Below is a small trained network, with its code and all its weights. Each question gives an input and a class and asks what happens when units are switched off, that is, made to give their printed mean instead of their output.

import numpy as np


def w(rows, s, z=0):
    codes = np.array(rows[::2]) - 128.0
    scale = np.full(codes.shape[1], s)
    scale[-1] = z or s
    return codes * scale


def f(y):
    return y / 2 * (1 + np.tanh(0.7978845608 * (y + 0.044715 * y**3)))


def log_softmax(a):
    a = a - a.max(-1, keepdims=True)
    return a - np.log(np.exp(a).sum(-1, keepdims=True))


def net(x, mask):
    res = np.array(x, float).reshape(1, 8) / 4 @ E
    y = f(res @ A[0][:, :-1].T + A[0][:, -1])
    res = res + np.where(mask, y, B[0][:, -1]) @ B[0][:, :-1]
    return log_softmax(res[-1] @ U[:, :-1].T + U[:, -1])


A, B = {}, {}
E = w([
[125,128,124,130],'x0',
[125,134,122,127],'x1',
[128,126,130,129],'x2',
[136,124,137,126],'x3',
[133,119,141,128],'x4',
[2,99,194,149],'x5',
[131,209,200,19],'x6',
[106,30,86,28],'x7',
],0.006)
A[0] = w([
[108,177,174,27,63],'N0',
[123,141,123,127,182],'N1',
[129,95,110,161,66],'N2',
[135,113,116,141,88],'N3',
[132,103,131,119,43],'N4',
[127,72,94,187,40],'N5',
[115,131,122,126,92],'N6',
[147,94,144,129,22],'N7',
[134,143,160,90,17],'N8',
[123,160,129,145,139],'N9',
[135,152,147,87,55],'N10',
[45,126,141,140,60],'N11',
[182,157,72,106,69],'N12',
[128,64,88,192,49],'N13',
[230,154,79,94,41],'N14',
[128,140,143,105,41],'N15',
[79,83,34,173,96],'N16',
[114,46,107,31,64],'N17',
[117,120,147,132,2],'N18',
[148,163,147,166,79],'N19',
[118,133,137,132,91],'N20',
[132,154,141,153,122],'N21',
[133,66,104,191,38],'N22',
[114,56,113,58,91],'N23',
[5,92,202,142,50],'N24',
[145,166,172,178,34],'N25',
[107,181,163,47,68],'N26',
[134,145,166,159,2],'N27',
[147,133,159,140,48],'N28',
[165,126,140,143,66],'N29',
[146,175,175,194,112],'N30',
[144,105,130,147,13],'N31',
],0.011,0.0056)
B[0] = w([
[123,97,221,124,239],'N0',
[104,119,134,120,190],'N1',
[144,137,152,133,128],'N2',
[147,133,139,114,111],'N3',
[155,169,104,125,86],'N4',
[134,132,178,147,177],'N5',
[143,135,123,123,101],'N6',
[174,180,118,140,80],'N7',
[162,139,155,150,104],'N8',
[102,132,122,120,157],'N9',
[158,123,159,121,121],'N10',
[183,115,102,123,149],'N11',
[175,107,113,138,169],'N12',
[136,125,193,138,204],'N13',
[207,101,89,143,213],'N14',
[160,139,140,148,91],'N15',
[109,109,193,112,254],'N16',
[69,202,66,133,244],'N17',
[218,176,101,126,77],'N18',
[107,149,102,118,141],'N19',
[146,136,123,121,103],'N20',
[104,138,116,121,148],'N21',
[135,130,183,115,177],'N22',
[80,182,85,122,218],'N23',
[253,115,50,140,240],'N24',
[105,167,91,125,142],'N25',
[113,107,194,173,211],'N26',
[136,182,78,149,96],'N27',
[137,149,113,141,90],'N28',
[148,140,105,120,100],'N29',
[70,162,101,76,227],'N30',
[179,167,133,124,82],'N31',
],0.034,0.0031)
U = w([
[185,112,178,117,93],'0',
[249,30,3,104,120],'1',
[125,9,55,94,253],'2',
[133,207,40,87,41],'3',
],0.0056,0.0038)

Each question gives the input, the list of numbers given to net, and the class t.
The units are the neurons (one row each of A and B). Each row of codes is followed by its name. A weight is (code - 128) times the scale printed after its matrix; where a second scale follows, it is the last column's (A, B and U).
mask holds one flag per neuron, in row order. A switched-off neuron (its flag False) gives its mean, the last column of its row in B, instead of its output. The means were averaged over made-up inputs and are rounded, as every weight is.
A unit's drop is (log p(t) with every unit on - log p(t) with that unit switched off) / (log p(t) with every unit on - log p(t) with every unit switched off).
The circuit of an input: a set's keep is (log p(t) with only the set's units on - log p(t) with every unit switched off) / (log p(t) with every unit on - log p(t) with every unit switched off). Starting from the 12 units with the biggest drops (on a tie, the unit counted first), units are removed one at a time, each time the one whose removal leaves the highest keep (on an exact tie, the one counted first), for as long as the keep stays at least 0.8.
circuit, biggest first: the units of the circuit, biggest drop first
unit that matters most: the unit with the biggest drop
k most important neurons: the k neurons with the biggest drops, biggest first
drop of u: that unit's drop, to one decimal
input [-8,-5,2,1,8,1,-4,-6], class 3: unit that matters most => N30
input [1,-5,4,8,0,3,-1,-6], class 3: circuit, biggest first => [N30 N0]
input [4,0,-7,8,-8,-8,7,2], class 1: 4 most important neurons => [N14 N12 N16 N13]
input [5,-1,-6,-4,8,2,-6,7], class 3: 4 most important neurons => [N17 N23 N0 N26]
input [-2,-8,-2,5,-6,-3,-1,5], class 3: circuit, biggest first => [N17 N23]
input [-5,-6,-1,-5,4,-2,3,5], class 3: 2 most important neurons => [N17 N23]
input [7,-4,2,0,8,6,-7,-2], class 0: circuit, biggest first => [N13 N22]
input [2,-4,6,7,6,-4,-7,7], class 0: 2 most important neurons => [N16 N13]
input [-8,-1,-5,-8,2,-2,5,6], class 3: 3 most important neurons => [N17 N23 N16]
input [-8,-3,-5,-2,-7,7,-6,6], class 1: 2 most important neurons => [N24 N11]
input [-5,4,-3,3,2,-6,-2,7], class 3: 3 most important neurons => [N17 N23 N24]
input [7,5,2,-7,4,-3,-5,-6], class 3: 2 most important neurons => [N30 N0]
input [-2,-4,4,-1,3,5,-6,0], class 0: drop of N22 => 0.2
input [-2,3,-4,-2,6,-7,2,0], class 1: circuit, biggest first => [N14]
input [8,-7,4,-5,0,8,0,1], class 1: drop of N24 => 0.3
input [4,6,-3,-6,4,8,-2,6], class 1: drop of N24 => 1.2
